Each row is followed by its group and then its class within the group.
[ -5   7  -4  -6  -7  -8   4   4   0  -1   2   3  -7  -5   2  30  26  11
  26  -6   1  74  -5  31 -14  10   4   4 -10  -8  12 -37  -3   8   5  -6
  20 -22 -47] : bebi S
[ -9   2 -11  -3  -2  -8  10   0  -2  -8  -3   1  -3  14  -9  44  24   3
   4 -13   3  55   9   8 -18   8  -4   1  -7  -6  15 -53   2  -6   3  -3
  15 -13 -56] : bebi S
[  8   0   7  10  13   4   2  -5  14 -16  -4  -4 -34   4 -11  23  13   5
  13  -7   8  56   5  41   2   5  10   1  -9   0  24 -53 -12  11   8   3
  25  -6  -7] : seso Y
[ -2   4 -14 -15 -35 -11  15  -1  -4 -17 -10  11  15   8  15  29  13   1
  -4 -13  -4  38  -3   0 -17   6 -24   5   7  -8  14   6  -1  -1   9  -1
  11 -21 -44] : bebi E
[-10   5  -1   3 -13   3  16   9  21   2  -7 -14  13   4   5  21   8 -11
  -5  -5  -4  32   3  14 -14  -2  -4  -4   4  -2 -15   1   6   1  12   0
  15  -9 -41] : bebi E
[ 17   4  81  -5  -7 -17   7  18   1  -8  -2   5  -1   6  -1  14  22   8
   6   8   3  23   2 -38 -14   4  -3   0 -11  -1   5 -23   0  -3   8  -8
  14 -14 -31] : bebi E
[  4  11  10  15  12  17  -1  17  25  16 -13   3  11   4  -1 -12  -1   5
  12 -10   6  16   2  31   8   4  22 -11   1   2   3 -31 -16  14   5   3
   2 -20 -26] : seso Y
[ -9 -24 -20  -1  -7  11   5 -17 -36 -16  13   5 -11 -16   5  33 -12   2
  -7  -5  -5  16   8 -12  -5 -16   5  -3  -8 -19 -10  59   2   3 -13   6
 -19  -2 -10] : Zafak K
[  2   4   5   0  10  24 -10 -10  16  17   1   2  41  -3   2  11 -25   2
   2  -7  -9  30  -4  31   3 -18  13  -2   3 -19  15 -24 -15  16   4  13
  -5 -21  -1] : seso Y
[ -1 -10 -11   6   1  -6  14  -1 -28 -11   8  -7 -32  -4   4  22  -5   9
  -4  -1   4  14  16  -8  -4 -12  -1  -3 -29   6 -18  33   6  -2   2  -4
  -5   0  -4] : Zafak K
[ -2  15  -7   0 -16   8   7  26  15  14 -10  13  36   8   6  24  14  -2
   0  -9  -2  67   2  28 -22  -2  -3 -14   3 -10  17 -19   5   4  -4  -6
   2 -29 -79] : bebi S
[  5  -7  -9   2   4   1   4 -45 -28 -31   8  -2  -7 -17   2   8 -28   9
  -7 -12   1  27  -6 -11  13  13   4   5  -3   2  -2   8  -3   8   6   9
 -11 -10  28] : Zafak T
[ 15  -3   8   0  13   9  -5  -1   5 -20  -1   1 -24   4  -2   5  12  -3
   9 -12  -1  47   3  24   9   5   7   4 -13 -11  18 -65  -8  19   1   1
  10  -8   9] : seso Y
[  6  -7  10   3   9  -6  -5  16  36 -11 -14 -14 -22  -5  -5 -12  -4   8
  20  -8   1  34  -5  39   9  23   6   6 -17   0   6 -28  -1  13   9  -4
  23 -40  20] : seso W
[ 14   1   9   6   4   8  -3   8  20   6  -8  -5  19  -6  -7 -18 -21   3
  16 -12  -4   1  -5  23  14  13   6   0   2   0   3 -15  -2  21  -4   5
   2 -27  15] : seso W
[  0   7 -11  -1  -6 -13   5   8  -1  -7 -11   4   3   5  -2  20  13  14
   0  -4   2  60   2  18 -13  13   0   1  -7  -7  10  -7  -9   5   1  -6
  12 -16 -32] : bebi S
[  4   0  14  -2   2   0  -4  -2  24 -12  -3   4 -18  12   4   3   4   3
  -6  -1   0  29   0  39   4   6   5   4  -4  -6  19 -29  -2  23   8   4
  14 -10  -2] : seso Y
[  0   5  13  -2   3  17 -10   1  20   7   3   1  19  -9   4 -23 -25   1
   3 -12   1   8   0  26   9  12  12  -2   9   0   7  -3   5  15   7   7
   2 -17  19] : seso W
[ -3  -7  -1  10 -12  -3   8  13  -3   3  -2  15 -13  10  -5  25  10  -1
   6  -8   6  22   8  16  -9 -15  -3  -5  -6  -2  11   3  -7  -2   2   0
   2  -7 -44] : bebi E
[  3 -12 -12  -3  24 -22   7 -37 -33 -47  13 -11 -37   4   9  16  -8  16
  -1  14   2   9   4 -26  12   8 -10  -7  -6   6  -9  19   0   3  -2  -2
   3  -4  54] : Zafak T
[  1  -5 -18  15  -3   1  14  -2 -25 -11   9 -14 -32 -10  80  21  -4  11
   1  -4   6  21   8   9   4 -10   9  -3 -15   8 -18  57   6   7   0  -6
 -22  -7  -1] : Zafak K
[ -7 -11 -16  -5 -13   1  10 -26 -34 -20  12  -1 -17 -14  -4  19 -15  13
   7  -9   0  16  -1  -9  12  -6 -10  -9  -4  -1  -8  54   6   8   1  12
 -14  -4  17] : Zafak K
[  0  -2  -7  -2  -9   8   9  19  10  18  -5   7  -3   6   2  17  -9  -2
   6 -11   6  21   7  15 -11  -8   0   2  -6  -6   5  63   8   3  -5   1
   2  -8 -43] : bebi E
[-10   7 -12  -6 -11 -18  20  11   8 -26  -5  -1 -25  30   5  37  34   3
   0  -1   2  44  -3  21 -14   3 -19  -3  -2  -4  11   0   5 -10   9 -11
  23 -12 -34] : bebi E
[-17  -4 -25   1   9  -2  10 -11 -43 -11  14  -6 -26 -14   1  21  -8  10
   4   5   5   8   5 -25  -1 -29  -8  -4  -9   4 -16  41   0  -4  -1   1
 -18  -1  -3] : Zafak K
[ -1   4 -10 -19  -4  -4  14  10  -4 -13   6  16   3   9   1  22   6  -2
  -2  -3  -6  22  -3   0 -15   0   3   1  -2 -14  14 -34  -1  -9   2   5
   3   8 -34] : bebi E
[  2   0   4   9  13  16  -7  -8  19   4  -9 -31  24 -14  -5 -21 -36  -8
   9   2   1  47  -8  32  12  20   5  -2   7 -14  11   8   4  25  15   0
  -7 -29  42] : seso W
[  2   1   9  11   9  16 -11   0  23  26  -3   6  34  -2  -1 -13  -8  -4
   5  -1  -1  22 -10  21  -1  11   8   0   4 -23  14 -28  -1  20   1   4
  -5 -16  -6] : seso Y
[ -2  -7 -26 -16   0  -7   6 -19 -38 -22  10   7  -4 -14   4  41  -2  -5
   3  -6  -1  68   2 -21   5  -7  -5   2  -3   2   1  49  -1 -10   2   3
  -5  -9   6] : Zafak K
[  4   8  19   6   9   3  -9  36  26   9  -2   1 -30   8  -8  -2  15   9
  13  -8   7  33   1  34  -2  11  23  -7 -21   4   7 -66  -6  11   2  -3
  15 -12 -16] : seso Y
